Here is a tiny trained network, its code and every weight. The questions are about switching its units off for an input and a target symbol, where a switched-off unit gives its printed mean instead of its output.

import numpy as np


def w(rows, s, z=0):
    codes = np.array(rows[::2]) - 128.0
    scale = np.full(codes.shape[1], s)
    scale[-1] = z or s
    return codes * scale


def f(y):
    return np.maximum(y, 0)


def softmax(a):
    e = np.exp(a - a.max(-1, keepdims=True))
    return e / e.sum(-1, keepdims=True)


def log_softmax(a):
    a = a - a.max(-1, keepdims=True)
    return a - np.log(np.exp(a).sum(-1, keepdims=True))


def net(x, mask):
    ids = ['αζθμξστψ'.index(c) for c in x.split()]
    T = len(ids)
    res = E[ids] + P[:T]
    u = 0
    for l in range(3):
        q, k, v = (res @ M[l].T for M in (Q, K, V))
        z = softmax(np.where(np.tri(T) > 0, q @ k.T / 2**0.5, -1e9)) @ v
        res = res + np.where(mask[u], z, O[l][:, -1]) @ O[l][:, :-1]
        u += 1
        y = f(res @ A[l][:, :-1].T + A[l][:, -1])
        res = res + np.where(mask[u : u + 12], y, B[l][:, -1]) @ B[l][:, :-1]
        u += 12
    return log_softmax(res[-1] @ U[:, :-1].T + U[:, -1])


Q, K, V, O, A, B = {}, {}, {}, {}, {}, {}
E = w([
[149,25,178,64,85],'α',
[97,26,102,68,236],'ζ',
[94,65,106,76,128],'θ',
[17,27,254,89,61],'μ',
[121,118,32,91,103],'ξ',
[63,90,155,146,3],'σ',
[158,215,86,214,97],'τ',
[228,184,83,90,228],'ψ',
],0.0092)
P = w([
[57,101,44,114,172],'0',
[56,182,205,76,107],'1',
[169,50,103,165,104],'2',
[81,187,193,80,119],'3',
[170,59,78,160,115],'4',
[95,186,177,96,127],'5',
[167,63,59,161,119],'6',
[104,196,160,109,130],'7',
[149,90,3,164,128],'8',
[123,208,155,125,139],'9',
[173,67,40,149,118],'10',
[127,226,127,147,135],'11',
[157,57,39,130,121],'12',
],0.0063)
Q[0] = w([
[234,120,85,172,192],'L0H1',
[194,88,33,2,232],'L0H1',
],0.0063)
K[0] = w([
[160,168,72,155,249],'L0H1',
[240,200,102,55,254],'L0H1',
],0.0056)
V[0] = w([
[157,183,89,1,191],'L0H1',
[44,11,185,148,137],'L0H1',
],0.0026)
O[0] = w([
[187,73,137,149,255,78],'L0H1',
[58,133,118,154,134,246],'L0H1',
],0.0087,0.0012)
A[0] = w([
[205,106,144,125,163,163],'L0N1',
[133,249,222,114,176,124],'L0N2',
[163,243,104,215,80,139],'L0N3',
[123,174,108,20,72,165],'L0N4',
[94,115,29,177,131,249],'L0N5',
[114,69,126,132,149,55],'L0N6',
[94,140,42,253,25,217],'L0N7',
[101,219,97,157,59,184],'L0N8',
[75,125,151,41,130,99],'L0N9',
[215,80,142,130,225,236],'L0N10',
[57,83,182,92,172,148],'L0N11',
[96,106,101,200,95,73],'L0N12',
],0.0067,0.0018)
B[0] = w([
[172,167,64,150,89,151],'L0N1',
[86,169,2,151,102,144],'L0N2',
[163,150,176,180,191,170],'L0N3',
[72,153,166,79,167,181],'L0N4',
[155,68,125,101,168,206],'L0N5',
[129,188,60,177,100,143],'L0N6',
[183,109,188,115,132,253],'L0N7',
[166,158,200,121,120,200],'L0N8',
[106,158,175,167,178,170],'L0N9',
[174,161,72,142,124,177],'L0N10',
[102,133,156,173,154,180],'L0N11',
[180,104,172,120,82,167],'L0N12',
],0.0063,0.0056)
Q[1] = w([
[173,1,91,140,93],'L1H1',
[97,47,85,134,95],'L1H1',
],0.0063)
K[1] = w([
[251,190,160,178,210],'L1H1',
[254,197,135,205,223],'L1H1',
],0.0049)
V[1] = w([
[144,216,58,73,72],'L1H1',
[178,216,166,255,132],'L1H1',
],0.0055)
O[1] = w([
[196,112,110,118,37,7],'L1H1',
[253,148,238,229,157,97],'L1H1',
],0.0064,0.0014)
A[1] = w([
[187,157,69,77,213,159],'L1N1',
[163,95,3,82,135,220],'L1N2',
[53,95,173,78,70,178],'L1N3',
[71,101,135,142,115,88],'L1N4',
[165,202,111,132,193,206],'L1N5',
[147,85,78,216,204,4],'L1N6',
[30,85,251,186,114,137],'L1N7',
[151,96,145,112,105,155],'L1N8',
[83,148,77,90,85,187],'L1N9',
[106,156,144,57,68,137],'L1N10',
[136,145,71,55,128,122],'L1N11',
[84,113,186,152,141,118],'L1N12',
],0.0071,0.0039)
B[1] = w([
[125,19,160,204,31,199],'L1N1',
[73,197,166,185,6,216],'L1N2',
[204,123,14,97,201,237],'L1N3',
[127,208,50,194,128,154],'L1N4',
[79,114,228,183,26,190],'L1N5',
[207,171,192,12,86,150],'L1N6',
[252,146,1,142,115,253],'L1N7',
[185,74,165,118,201,165],'L1N8',
[43,137,142,87,173,170],'L1N9',
[193,162,172,70,108,175],'L1N10',
[41,121,106,136,86,160],'L1N11',
[191,110,33,189,125,176],'L1N12',
],0.004,0.0068)
Q[2] = w([
[34,124,88,33,119],'L2H1',
[139,3,161,214,34],'L2H1',
],0.0048)
K[2] = w([
[161,131,113,33,198],'L2H1',
[136,28,134,255,28],'L2H1',
],0.0064)
V[2] = w([
[33,184,200,220,118],'L2H1',
[88,254,84,174,100],'L2H1',
],0.0041)
O[2] = w([
[46,229,146,114,99,5],'L2H1',
[253,255,66,230,45,157],'L2H1',
],0.0077,0.0014)
A[2] = w([
[56,199,67,167,126,115],'L2N1',
[196,155,193,130,73,119],'L2N2',
[137,102,96,106,105,130],'L2N3',
[76,132,102,118,64,103],'L2N4',
[12,148,148,97,121,103],'L2N5',
[116,232,192,147,117,160],'L2N6',
[157,64,158,171,220,178],'L2N7',
[3,157,146,121,235,253],'L2N8',
[134,88,164,147,202,153],'L2N9',
[152,95,128,40,180,175],'L2N10',
[157,144,103,170,85,75],'L2N11',
[109,87,121,153,53,179],'L2N12',
],0.0077,0.0043)
B[2] = w([
[56,86,122,159,167,177],'L2N1',
[108,153,99,132,156,253],'L2N2',
[137,113,75,111,116,182],'L2N3',
[99,81,128,116,112,160],'L2N4',
[112,207,174,167,74,156],'L2N5',
[59,105,105,81,130,191],'L2N6',
[141,99,163,174,106,205],'L2N7',
[203,190,218,101,168,193],'L2N8',
[144,80,136,254,125,160],'L2N9',
[145,58,118,42,126,188],'L2N10',
[165,133,125,113,131,190],'L2N11',
[124,136,142,103,135,240],'L2N12',
],0.0092,0.005)
U = w([
[158,129,122,74,205,73],'α',
[142,162,179,62,83,134],'ζ',
[109,158,130,149,125,199],'θ',
[140,109,31,168,199,45],'μ',
[78,69,84,149,41,44],'ξ',
[162,1,113,74,98,141],'σ',
[188,99,191,220,147,124],'τ',
[241,212,102,121,38,255],'ψ',
],0.0065,0.00077)

Each question gives the input, a string of symbols that net reads in full, and the target symbol t.
The units are the heads (2 rows each of Q, K, V and O) and the neurons (one row each of A and B). Each row of codes is followed by its name. A weight is (code - 128) times the scale printed after its matrix; where a second scale follows, it is the last column's (O, A, B and U).
mask holds one flag per unit, layer by layer, with each layer's heads first. A switched-off unit (its flag False) gives its mean, the last column of its rows in O or B, instead of its output. The means were averaged over made-up inputs and are rounded, as every weight is.
A unit's drop is (log p(t) with every unit on - log p(t) with that unit switched off) / (log p(t) with every unit on - log p(t) with every unit switched off).
The circuit of an input: a set's keep is (log p(t) with only the set's units on - log p(t) with every unit switched off) / (log p(t) with every unit on - log p(t) with every unit switched off). Starting from the 12 units with the biggest drops (on a tie, the unit counted first), units are removed one at a time, each time the one whose removal leaves the highest keep (on an exact tie, the one counted first), for as long as the keep stays at least 0.8.
units of the circuit, in order: the units of the circuit, biggest drop first
most important unit: the unit with the biggest drop
k most important neurons: the k neurons with the biggest drops, biggest first
top k neurons in layer l: the k neurons of layer l with the biggest drops, biggest first
drop of u: that unit's drop, to one decimal
input θ ξ τ ξ α, target τ: 3 most important neurons : L0N3, L2N9, L2N7
input ψ τ α, target ψ: top 3 neurons in layer 1 : L1N5, L1N1, L1N2
input σ τ ζ, target τ: units of the circuit, in order : L1H1, L2N9, L2N7
input μ τ τ θ ζ τ σ σ σ μ θ τ α, target τ: units of the circuit, in order : L1H1, L0N3, L2N9
input α ψ τ σ α θ σ ξ ψ α ζ, target ψ: top 4 neurons in layer 0 : L0N10, L0N1, L0N7, L0N6
input σ ζ σ σ σ τ ξ ψ ψ ξ σ, target ψ: 3 most important neurons : L1N1, L1N5, L1N2
input σ μ ξ μ ξ ξ θ, target ξ: most important unit : L1N2
input θ ξ ξ, target ξ: top 3 neurons in layer 1 : L1N2, L1N7, L1N11
input τ ζ ζ σ μ σ ψ ξ, target ζ: 2 most important neurons : L1N7, L2N8
input σ ξ α σ σ ξ σ μ α ψ θ, target ψ: top 3 neurons in layer 1 : L1N2, L1N1, L1N5
input α ξ ξ σ ξ ζ, target τ: 4 most important neurons : L2N8, L0N11, L1N7, L0N9
input ξ ψ τ σ σ ψ μ, target ψ: top 2 neurons in layer 0 : L0N2, L0N10
input α σ σ σ θ σ σ ζ τ τ α τ σ, target τ: top 3 neurons in layer 0 : L0N3, L0N7, L0N8
input σ σ σ ψ ξ ψ θ, target ψ: 2 most important neurons : L1N2, L0N10
input σ ψ μ, target ψ: top 3 neurons in layer 1 : L1N1, L1N7, L1N5
input σ θ σ σ ζ τ θ, target τ: top 3 neurons in layer 2 : L2N9, L2N7, L2N6
input α ψ α, target ψ: most important unit : L1N1
input θ μ τ σ θ τ τ σ ψ σ μ ψ σ, target ψ: top 3 neurons in layer 0 : L0N10, L0N1, L0N2
input ξ μ σ θ θ ξ ζ, target ξ: 2 most important neurons : L1N2, L0N10
input ζ μ σ μ ξ ξ σ τ θ, target τ: 2 most important neurons : L0N3, L0N8
input σ σ α ξ ψ μ τ θ τ, target τ: most important neuron : L0N3
input θ σ σ ξ, target ζ: top 3 neurons in layer 1 : L1N7, L1N9, L1N12
input θ σ ψ, target ψ: top 2 neurons in layer 2 : L2N11, L2N1
input α τ ξ, target τ: top 4 neurons in layer 0 : L0N3, L0N8, L0N5, L0N7
input θ σ θ θ σ τ θ ξ μ μ, target μ: drop of L1N7 : 0.6
